Below are the code and all the weights of a small trained network. Each question names an input and a class and asks about switching units off, where a switched-off unit gives its printed mean instead of its output.

import numpy as np


def w(rows, s, z=0):
    codes = np.array(rows[::2]) - 128.0
    scale = np.full(codes.shape[1], s)
    scale[-1] = z or s
    return codes * scale


def f(y):
    return np.maximum(y, 0)


def log_softmax(a):
    a = a - a.max(-1, keepdims=True)
    return a - np.log(np.exp(a).sum(-1, keepdims=True))


def net(x, mask):
    res = np.array(x, float).reshape(1, 6) / 4 @ E
    y = f(res @ A[0][:, :-1].T + A[0][:, -1])
    res = res + np.where(mask, y, B[0][:, -1]) @ B[0][:, :-1]
    return log_softmax(res[-1] @ U[:, :-1].T + U[:, -1])


A, B = {}, {}
E = w([
[152,207,72,107,101,37,173],'x0',
[213,192,220,119,215,137,183],'x1',
[191,1,180,106,144,132,197],'x2',
[147,174,116,248,99,189,147],'x3',
[104,165,94,115,202,148,205],'x4',
[99,144,209,160,67,125,86],'x5',
],0.0095)
A[0] = w([
[155,109,214,154,149,172,155,165],'n1',
[31,43,139,119,185,100,90,136],'n2',
[150,108,81,181,164,176,135,176],'n3',
[69,123,179,145,121,138,32,185],'n4',
[170,120,196,97,239,119,239,178],'n5',
[190,91,96,24,131,27,173,169],'n6',
[143,217,158,125,129,129,164,132],'n7',
[56,180,215,128,63,129,66,127],'n8',
[167,140,113,65,172,172,233,179],'n9',
[117,158,2,210,139,146,166,140],'n10',
[81,135,121,199,154,196,125,72],'n11',
[23,152,68,142,56,147,48,255],'n12',
[196,56,241,190,131,187,158,161],'n13',
[60,37,128,65,113,226,80,147],'n14',
[162,110,124,46,131,54,137,156],'n15',
[56,85,112,60,137,137,161,123],'n16',
[163,147,165,72,164,162,214,141],'n17',
],0.0095,0.0042)
B[0] = w([
[108,176,180,151,117,180,64,197],'n1',
[141,117,33,71,136,152,168,185],'n2',
[129,130,85,161,115,103,121,182],'n3',
[134,202,123,118,99,170,119,195],'n4',
[199,108,202,83,161,192,75,247],'n5',
[158,103,172,124,153,14,102,232],'n6',
[133,83,84,78,127,136,144,180],'n7',
[174,149,108,105,130,173,111,197],'n8',
[175,113,180,57,175,131,81,214],'n9',
[157,88,54,103,146,102,155,214],'n10',
[132,128,139,135,162,52,102,176],'n11',
[154,134,92,76,102,154,175,253],'n12',
[96,120,205,179,144,233,67,234],'n13',
[118,5,93,132,155,135,157,207],'n14',
[173,144,157,129,158,85,141,199],'n15',
[126,86,104,110,175,99,135,178],'n16',
[174,87,211,98,198,158,84,200],'n17',
],0.011,0.013)
U = w([
[150,119,129,100,173,64,134,201],'0',
[70,139,145,248,122,160,120,62],'1',
[100,205,95,118,99,136,130,172],'2',
[98,147,160,128,152,29,130,2],'3',
[124,141,181,100,146,169,116,108],'4',
[87,119,47,105,124,115,190,212],'5',
],0.014,0.0021)

Each question gives the input, the list of numbers given to net, and the class t.
The units are the neurons (one row each of A and B). Each row of codes is followed by its name. A weight is (code - 128) times the scale printed after its matrix; where a second scale follows, it is the last column's (A, B and U).
mask holds one flag per neuron, in row order. A switched-off neuron (its flag False) gives its mean, the last column of its row in B, instead of its output. The means were averaged over made-up inputs and are rounded, as every weight is.
A unit's drop is (log p(t) with every unit on - log p(t) with that unit switched off) / (log p(t) with every unit on - log p(t) with every unit switched off).
The circuit of an input: a set's keep is (log p(t) with only the set's units on - log p(t) with every unit switched off) / (log p(t) with every unit on - log p(t) with every unit switched off). Starting from the 12 units with the biggest drops (on a tie, the unit counted first), units are removed one at a time, each time the one whose removal leaves the highest keep (on an exact tie, the one counted first), for as long as the keep stays at least 0.8.
units of the circuit, in order: the units of the circuit, biggest drop first
most important unit: the unit with the biggest drop
k most important neurons: the k neurons with the biggest drops, biggest first
drop when u is switched off: that unit's drop, to one decimal
input [2,-7,5,-5,3,5], class 5: units of the circuit, in order => (n2; n5)
input [0,-2,-8,7,-2,-4], class 5: most important unit => n10
input [6,-8,5,2,-4,0], class 5: units of the circuit, in order => (n5; n9)
input [2,-3,-6,-6,-8,0], class 2: 2 most important neurons => (n4; n10)
input [-1,-3,2,7,-5,5], class 1: 2 most important neurons => (n5; n9)
input [-6,-4,4,4,6,-6], class 0: 4 most important neurons => (n10; n11; n3; n14)
input [1,-5,3,-8,1,7], class 5: 2 most important neurons => (n2; n5)
input [7,0,1,0,-8,-4], class 3: drop when n3 is switched off => 0.0
input [7,-6,-4,-4,-4,3], class 2: drop when n9 is switched off => 0.0
input [-1,0,-6,7,4,7], class 2: drop when n14 is switched off => 0.2
